Questions about the array below. Counting starts at 1.
1) Read off the entry just left of the largest entry.
2) Read off the top-right entry.
3) Read off the entry at row 1, column 1.
4) Read off the entry directly above 0.038.
5) Read off the entry at row 2, column 1.
6) Read off the entry at row 3, column 1.
7) Read off the entry in row 1 and column 2.
8) Read off the entry just right of -0.222.
[[-0.201, 0.125, 0.143, -0.014, 0.156, -0.086, -0.145, 0.202, 0.024, 0.086, -0.082, -0.026],
 [0.189, -0.095, 0.038, 0.068, -0.142, 0.049, 0.222, 0.058, -0.198, -0.076, 0.135, -0.105],
 [-0.222, 0.012, 0.052, 0.168, -0.074, -0.003, -0.059, 0.054, 0.069, 0.184, -0.147, 0.083]]
1) 0.049
2) -0.026
3) -0.201
4) 0.143
5) 0.189
6) -0.222
7) 0.125
8) 0.012

[[-0.12 -0.04 -0.12 -0.17 -0.13 -0.02  0.10  0.14  0.23  0.12]
 [ 0.04  0.23  0.20  0.11  0.04 -0.02 -0.08 -0.17 -0.12 -0.15]
 [-0.23 -0.09 -0.02  0.08  0.19  0.20  0.12 -0.04 -0.04 -0.07]
 [-0.15 -0.01  0.02  0.03  0.04  0.02  0.00 -0.04  0.03 -0.03]
 [ 0.01  0.06 -0.06 -0.13 -0.07  0.04  0.14  0.14  0.19  0.09]
 [-0.09  0.01 -0.03 -0.07 -0.07 -0.05 -0.01  0.02  0.12  0.05]
 [-0.19 -0.04  0.04  0.12  0.19  0.17  0.09 -0.03  0.00 -0.07]
 [ 0.14  0.18  0.06 -0.03 -0.04 -0.05 -0.08 -0.12 -0.01  0.03]
 [-0.09  0.10  0.12  0.07 -0.01 -0.10 -0.13 -0.11  0.09  0.17]
 [ 0.10  0.11 -0.02 -0.08 -0.05  0.01  0.03 -0.01  0.05  0.02]
 [-0.06  0.20  0.25  0.19  0.11  0.02 -0.04 -0.10 -0.02 -0.06]
 [ 0.06  0.10  0.01 -0.07 -0.10 -0.15 -0.17 -0.16  0.03  0.14]
 [-0.13 -0.02 -0.03 -0.01  0.06  0.09  0.05 -0.08 -0.08 -0.11]
 [-0.01  0.22  0.23  0.14  0.04 -0.06 -0.09 -0.09  0.05  0.05]]
The entry in the top-left corner -> -0.12
The top entry of the column that holds the largest entry is -0.12
Find the last entry, reading row by row.
0.05
The bottom entry of the column that holds the smallest entry: -0.01
The smallest entry in the last column is -0.15
The second entry on the main diagonal: 0.23
Find the bottom entry of the column that holds the largest entry.
0.23
The fifth entry, reading row by row -> -0.13
The entry just left of the largest entry -> 0.20
Find the entry just right of 0.25.
0.19
Find the smallest entry in the first row.
-0.17
Find the 3rd entry on the main diagonal.
-0.02
The first entry in the row that holds the smallest entry is -0.23
Find the fourth entry from the end, reading row by row.
-0.09
The second entry in reading order: -0.04
The first entry of the largest entry's row is -0.06
The entry directly above the smallest entry -> 0.04
The first entry on the diagonal from the top-right corner: 0.12
The entry just right of the smallest entry: -0.09

Read these off the table that follows. Indices start at 1.
1) Report the entry in row 1 and column 1.
2) Report the entry just left of the smallest entry.
3) Report the entry at row 1, column 2.
4) Report the entry in row 3 and column 1.
5) Report the entry in the top-right corner.
6) Report the entry at row 2, column 1.
7) Report the entry just left of the largest entry.
8) Report the bottom-left entry.
58,56,57,58,58,56,56,69,59,56,57,56,44,79,57
58,57,58,57,57,65,57,53,60,57,56,61,59,58,58
60,55,51,59,58,68,56,51,54,58,55,63,53,73,60
58,57,59,57,56,60,56,52,56,57,55,56,63,58,61
57,58,71,57,57,48,59,54,56,59,58,57,70,19,55
58,57,53,56,57,69,56,55,59,60,54,61,73,75,57
58,59,62,58,56,62,58,60,61,57,57,54,65,40,55
55,55,54,55,56,49,57,52,58,56,60,65,59,63,53
56,54,49,59,60,70,57,51,56,55,56,63,64,54,56
57,55,50,59,59,64,56,62,56,62,56,71,55,32,61
57,55,49,56,55,65,56,66,60,59,59,67,51,53,58
58,60,72,57,56,48,58,56,61,54,57,53,65,56,54
56,59,61,56,56,55,59,54,56,56,57,57,63,44,52
1) 58
2) 70
3) 56
4) 60
5) 57
6) 58
7) 44
8) 56

X = [[133, 135, 121, 124, 124, 144, 137, 120, 147, 149, 131, 153], [106, 124, 137, 146, 136, 146, 134, 133, 140, 132, 140, 141], [149, 129, 108, 102, 186, 155, 139, 80, 157, 143, 159, 131], [128, 169, 142, 127, 180, 129, 131, 116, 132, 112, 147, 155], [128, 132, 155, 138, 119, 118, 129, 151, 136, 147, 147, 150], [146, 141, 134, 148, 152, 130, 138, 139, 124, 144, 121, 131], [102, 206, 81, 61, 193, 165, 161, 109, 152, 93, 142, 124], [134, 135, 129, 129, 145, 141, 141, 119, 149, 144, 101, 108], [143, 132, 121, 151, 113, 141, 130, 163, 147, 172, 129, 111], [124, 124, 123, 146, 143, 138, 135, 117, 136, 134, 127, 144]]
Which number is the entry just right of 157?
Answer: 143
The entry just left of the largest entry -> 102
Which number is the entry just right of 163?
Answer: 147
Which number is the entry just right of the smallest entry?
Answer: 193
The entry just left of 163 -> 130
The entry just right of the largest entry: 81
Which number is the maximum?
Answer: 206
